Here is a tiny trained network, its code and every weight. The questions are about switching its units off for an input and a target symbol, where a switched-off unit gives its printed mean instead of its output.

import numpy as np


def w(rows, s, z=0):
    codes = np.array(rows[::2]) - 128.0
    scale = np.full(codes.shape[1], s)
    scale[-1] = z or s
    return codes * scale


def f(y):
    return y / 2 * (1 + np.tanh(0.7978845608 * (y + 0.044715 * y**3)))


def softmax(a):
    e = np.exp(a - a.max(-1, keepdims=True))
    return e / e.sum(-1, keepdims=True)


def log_softmax(a):
    a = a - a.max(-1, keepdims=True)
    return a - np.log(np.exp(a).sum(-1, keepdims=True))


def net(x, mask):
    ids = ['αδεζηλξσφψ'.index(c) for c in x.split()]
    T = len(ids)
    res = E[ids] + P[:T]
    u = 0
    for l in range(2):
        r = res
        for j in range(2):
            rows = slice(2 * j, 2 * j + 2)
            q, k, v = (r @ M[l][rows].T for M in (Q, K, V))
            z = softmax(np.where(np.tri(T) > 0, q @ k.T / 2**0.5, -1e9)) @ v
            o = O[l][rows]
            res = res + np.where(mask[u + j], z, o[:, -1]) @ o[:, :-1]
        u += 2
        y = f(res @ A[l][:, :-1].T + A[l][:, -1])
        res = res + np.where(mask[u : u + 8], y, B[l][:, -1]) @ B[l][:, :-1]
        u += 8
    return log_softmax(res[-1] @ U[:, :-1].T + U[:, -1])


Q, K, V, O, A, B = {}, {}, {}, {}, {}, {}
E = w([
[219,140,155,116],'α',
[189,64,70,185],'δ',
[135,171,30,108],'ε',
[161,185,151,60],'ζ',
[145,232,98,132],'η',
[210,128,124,139],'λ',
[184,150,205,92],'ξ',
[56,151,18,170],'σ',
[24,234,200,31],'φ',
[2,144,126,149],'ψ',
],0.0089)
P = w([
[56,79,52,95],'0',
[122,254,114,239],'1',
[127,200,100,213],'2',
[152,155,92,174],'3',
[189,150,98,183],'4',
[200,130,108,169],'5',
[180,89,78,110],'6',
[194,112,118,159],'7',
[206,73,120,148],'8',
[163,13,98,84],'9',
[79,120,71,96],'10',
],0.0038)
Q[0] = w([
[102,9,181,85],'L0H0',
[95,110,91,60],'L0H0',
[16,144,192,186],'L0H1',
[2,99,89,19],'L0H1',
],0.012)
K[0] = w([
[183,215,169,200],'L0H0',
[174,107,188,138],'L0H0',
[20,251,82,104],'L0H1',
[86,95,28,42],'L0H1',
],0.011)
V[0] = w([
[68,39,146,72],'L0H0',
[11,173,73,153],'L0H0',
[164,187,147,174],'L0H1',
[88,185,91,198],'L0H1',
],0.012)
O[0] = w([
[255,119,139,138,2],'L0H0',
[119,40,67,5,216],'L0H0',
[53,139,74,44,228],'L0H1',
[142,47,123,65,206],'L0H1',
],0.0083,0.0039)
A[0] = w([
[153,156,15,171,34],'L0N0',
[60,173,138,156,7],'L0N1',
[120,86,32,219,3],'L0N2',
[68,91,255,143,34],'L0N3',
[111,88,144,175,245],'L0N4',
[232,117,143,98,35],'L0N5',
[156,222,196,97,59],'L0N6',
[138,72,162,195,78],'L0N7',
],0.009,0.0023)
B[0] = w([
[169,161,251,106,240],'L0N0',
[181,31,151,122,131],'L0N1',
[106,170,159,8,127],'L0N2',
[158,73,200,130,40],'L0N3',
[59,176,62,124,125],'L0N4',
[66,103,152,160,44],'L0N5',
[55,192,141,64,120],'L0N6',
[100,157,186,185,2],'L0N7',
],0.012,0.00098)
Q[1] = w([
[4,195,27,71],'L1H0',
[99,134,187,152],'L1H0',
[159,76,186,141],'L1H1',
[62,143,122,187],'L1H1',
],0.017)
K[1] = w([
[149,88,183,253],'L1H0',
[195,126,93,117],'L1H0',
[86,192,88,139],'L1H1',
[176,135,131,126],'L1H1',
],0.017)
V[1] = w([
[217,154,82,184],'L1H0',
[101,170,224,32],'L1H0',
[203,134,226,23],'L1H1',
[252,209,22,140],'L1H1',
],0.016)
O[1] = w([
[200,168,132,132,3],'L1H0',
[49,151,216,97,222],'L1H0',
[175,124,249,73,162],'L1H1',
[140,197,94,59,209],'L1H1',
],0.016,0.0025)
A[1] = w([
[128,157,111,143,67],'L1N0',
[127,207,94,182,65],'L1N1',
[170,171,168,111,89],'L1N2',
[131,152,108,254,72],'L1N3',
[98,118,205,165,175],'L1N4',
[68,138,133,130,54],'L1N5',
[74,244,124,182,216],'L1N6',
[61,119,75,166,3],'L1N7',
],0.007,0.0038)
B[1] = w([
[141,162,141,85,120],'L1N0',
[153,24,247,42,154],'L1N1',
[106,160,223,125,157],'L1N2',
[78,131,76,144,119],'L1N3',
[193,83,96,165,172],'L1N4',
[175,135,115,102,168],'L1N5',
[185,213,67,254,253],'L1N6',
[195,190,168,114,172],'L1N7',
],0.0092,0.005)
U = w([
[4,54,23,216,197],'α',
[164,36,99,113,67],'δ',
[85,124,49,11,104],'ε',
[130,119,123,43,4],'ζ',
[250,118,52,125,179],'η',
[78,158,153,212,92],'λ',
[97,174,64,68,149],'ξ',
[38,157,182,234,140],'σ',
[70,162,137,154,102],'φ',
[125,52,203,199,150],'ψ',
],0.004,0.0049)

Each question gives the input, a string of symbols that net reads in full, and the target symbol t.
The units are the heads (2 rows each of Q, K, V and O) and the neurons (one row each of A and B). Each row of codes is followed by its name. A weight is (code - 128) times the scale printed after its matrix; where a second scale follows, it is the last column's (O, A, B and U).
mask holds one flag per unit, layer by layer, with each layer's heads first. A switched-off unit (its flag False) gives its mean, the last column of its rows in O or B, instead of its output. The means were averaged over made-up inputs and are rounded, as every weight is.
A unit's drop is (log p(t) with every unit on - log p(t) with that unit switched off) / (log p(t) with every unit on - log p(t) with every unit switched off).
The circuit of an input: a set's keep is (log p(t) with only the set's units on - log p(t) with every unit switched off) / (log p(t) with every unit on - log p(t) with every unit switched off). Starting from the 12 units with the biggest drops (on a tie, the unit counted first), units are removed one at a time, each time the one whose removal leaves the highest keep (on an exact tie, the one counted first), for as long as the keep stays at least 0.8.
units of the circuit, in order: the units of the circuit, biggest drop first
top k neurons: the k neurons with the biggest drops, biggest first
top k neurons in layer l: the k neurons of layer l with the biggest drops, biggest first
drop of u: that unit's drop, to one decimal
input ε ε ζ σ, target ε: units of the circuit, in order -> (L0H0 L1N6 L0N2)
input η ζ φ, target ψ: units of the circuit, in order -> (L1H1 L0N1)
input ξ η ξ ζ, target σ: units of the circuit, in order -> (L0N6 L0H0 L1H0)
input φ η η φ λ, target ψ: units of the circuit, in order -> (L1H1)
input η η η η δ η η λ η φ, target α: units of the circuit, in order -> (L0H0 L1H1)
input λ ψ λ ζ λ η α ε, target η: top 2 neurons -> (L1N6 L0N3)
input η σ η η λ ψ ζ ε, target α: units of the circuit, in order -> (L0H0 L1H0)
input λ η ζ, target η: units of the circuit, in order -> (L1H0 L0H0 L0H1)
input λ η ε η, target η: units of the circuit, in order -> (L1H0 L0H1 L0H0)
input η ψ η ψ δ ε, target α: units of the circuit, in order -> (L1H1 L1H0)
input η ψ α η, target α: units of the circuit, in order -> (L1H1 L0H1 L1H0)
input σ ζ ζ λ δ ζ δ φ η, target ψ: top 2 neurons in layer 0 -> (L0N2 L0N3)
input ξ σ φ λ, target ψ: top 2 neurons -> (L0N6 L1N4)
input η ψ η λ ψ α, target α: units of the circuit, in order -> (L1H1)
input η ζ α σ η φ λ ψ λ, target α: drop of L1H0 -> 0.2
input η λ η ψ δ φ η ψ λ, target α: drop of L1H0 -> 0.1
input η σ δ φ η ψ λ ξ, target α: drop of L1H0 -> 0.1
input ξ η ζ ζ ξ φ σ, target ψ: drop of L1N5 -> 0.0
